Below are the code and all the weights of a small trained network. Each question names an input and a class and asks about switching units off, where a switched-off unit gives its printed mean instead of its output.

import numpy as np


def w(rows, s, z=0):
    codes = np.array(rows[::2]) - 128.0
    scale = np.full(codes.shape[1], s)
    scale[-1] = z or s
    return codes * scale


def f(y):
    return y / 2 * (1 + np.tanh(0.7978845608 * (y + 0.044715 * y**3)))


def log_softmax(a):
    a = a - a.max(-1, keepdims=True)
    return a - np.log(np.exp(a).sum(-1, keepdims=True))


def net(x, mask):
    res = np.array(x, float).reshape(1, 5) / 4 @ E
    y = f(res @ A[0][:, :-1].T + A[0][:, -1])
    res = res + np.where(mask, y, B[0][:, -1]) @ B[0][:, :-1]
    return log_softmax(res[-1] @ U[:, :-1].T + U[:, -1])


A, B = {}, {}
E = w([
[26,28,17,127,124,117,81],'x0',
[24,209,182,190,29,151,36],'x1',
[202,2,198,156,29,108,76],'x2',
[205,141,48,231,150,199,75],'x3',
[133,103,172,49,209,254,23],'x4',
],0.0054)
A[0] = w([
[190,151,28,229,102,126,152,254],'neuron 1',
[197,67,99,53,201,80,190,28],'neuron 2',
[140,142,83,185,92,57,183,156],'neuron 3',
[132,147,107,181,96,42,176,82],'neuron 4',
[124,159,102,199,78,44,177,64],'neuron 5',
[127,143,103,171,92,51,188,121],'neuron 6',
[172,17,195,154,52,134,104,132],'neuron 7',
[120,152,122,191,85,51,188,76],'neuron 8',
[71,226,84,92,158,137,141,64],'neuron 9',
[101,213,59,105,167,151,156,97],'neuron 10',
[193,69,103,49,197,86,189,29],'neuron 11',
[39,22,4,119,130,118,90,205],'neuron 12',
[91,214,70,109,201,122,144,130],'neuron 13',
[143,119,157,80,185,186,56,106],'neuron 14',
[246,222,234,136,137,147,183,172],'neuron 15',
[81,210,82,114,187,145,165,96],'neuron 16',
[154,129,145,87,180,198,48,91],'neuron 17',
[73,196,88,97,177,149,178,136],'neuron 18',
[115,108,184,63,174,207,64,69],'neuron 19',
[74,209,76,115,176,164,179,86],'neuron 20',
[8,82,247,3,123,46,214,57],'neuron 21',
[1,201,212,165,55,131,58,123],'neuron 22',
],0.0055,0.0013)
B[0] = w([
[78,101,209,130,175,167,88,199],'neuron 1',
[171,199,52,169,175,92,78,195],'neuron 2',
[75,117,168,88,162,146,104,178],'neuron 3',
[76,102,148,79,171,119,85,169],'neuron 4',
[86,128,139,80,170,120,94,178],'neuron 5',
[83,124,153,88,174,128,101,173],'neuron 6',
[185,68,112,88,64,67,132,202],'neuron 7',
[79,141,125,70,171,125,96,175],'neuron 8',
[171,79,128,129,74,83,111,171],'neuron 9',
[163,74,170,134,89,89,121,174],'neuron 10',
[182,195,55,181,157,79,90,191],'neuron 11',
[105,183,88,146,77,216,241,214],'neuron 12',
[157,78,163,136,79,104,125,185],'neuron 13',
[75,132,147,84,150,126,97,187],'neuron 14',
[86,164,82,112,76,206,221,255],'neuron 15',
[163,73,164,120,81,95,138,178],'neuron 16',
[78,107,156,79,166,133,95,190],'neuron 17',
[148,104,169,133,82,99,121,179],'neuron 18',
[97,139,124,70,161,109,112,197],'neuron 19',
[163,83,159,125,74,94,125,179],'neuron 20',
[139,126,209,248,165,210,118,229],'neuron 21',
[207,220,3,175,168,79,73,247],'neuron 22',
],0.0075,0.0048)
U = w([
[178,194,57,161,163,65,78,60],'0',
[53,106,175,5,183,119,92,72],'1',
[189,34,162,95,15,67,133,95],'2',
[127,110,183,209,158,185,126,252],'3',
[98,168,95,103,71,191,231,122],'4',
],0.011,0.0031)

Each question gives the input, the list of numbers given to net, and the class t.
The units are the neurons (one row each of A and B). Each row of codes is followed by its name. A weight is (code - 128) times the scale printed after its matrix; where a second scale follows, it is the last column's (A, B and U).
mask holds one flag per neuron, in row order. A switched-off neuron (its flag False) gives its mean, the last column of its row in B, instead of its output. The means were averaged over made-up inputs and are rounded, as every weight is.
A unit's drop is (log p(t) with every unit on - log p(t) with that unit switched off) / (log p(t) with every unit on - log p(t) with every unit switched off).
The circuit of an input: a set's keep is (log p(t) with only the set's units on - log p(t) with every unit switched off) / (log p(t) with every unit on - log p(t) with every unit switched off). Starting from the 12 units with the biggest drops (on a tie, the unit counted first), units are removed one at a time, each time the one whose removal leaves the highest keep (on an exact tie, the one counted first), for as long as the keep stays at least 0.8.
circuit, biggest first: the units of the circuit, biggest drop first
unit that matters most: the unit with the biggest drop
k most important neurons: the k neurons with the biggest drops, biggest first
drop of u: that unit's drop, to one decimal
input [7,-5,6,-8,5], class 3: unit that matters most	neuron 21
input [-3,1,-7,-8,-2], class 3: 2 most important neurons	(neuron 21; neuron 7)
input [-3,-1,8,-1,8], class 1: 3 most important neurons	(neuron 19; neuron 17; neuron 14)
input [-5,1,7,5,5], class 2: 3 most important neurons	(neuron 7; neuron 21; neuron 12)
input [-7,4,-1,1,6], class 4: 2 most important neurons	(neuron 15; neuron 1)
input [-8,4,1,3,-2], class 4: 2 most important neurons	(neuron 15; neuron 21)
input [-7,-4,-2,1,0], class 4: 2 most important neurons	(neuron 15; neuron 22)
input [7,-5,-3,5,3], class 4: 3 most important neurons	(neuron 12; neuron 22; neuron 21)
input [-8,8,7,2,-4], class 0: 2 most important neurons	(neuron 22; neuron 12)
input [-7,1,-2,6,3], class 4: 2 most important neurons	(neuron 15; neuron 21)
input [2,-2,-3,7,2], class 3: circuit, biggest first	(neuron 22; neuron 1)
input [1,-7,3,-2,7], class 0: 2 most important neurons	(neuron 11; neuron 2)
input [-2,-8,-5,-5,-8], class 0: 2 most important neurons	(neuron 11; neuron 2)
input [8,-2,6,-7,3], class 4: unit that matters most	neuron 12
input [-3,-8,-1,-5,7], class 0: drop of neuron 2	0.5
input [6,-6,4,-4,2], class 0: drop of neuron 18	0.0
input [-4,-3,-3,8,-7], class 3: drop of neuron 19	0.3
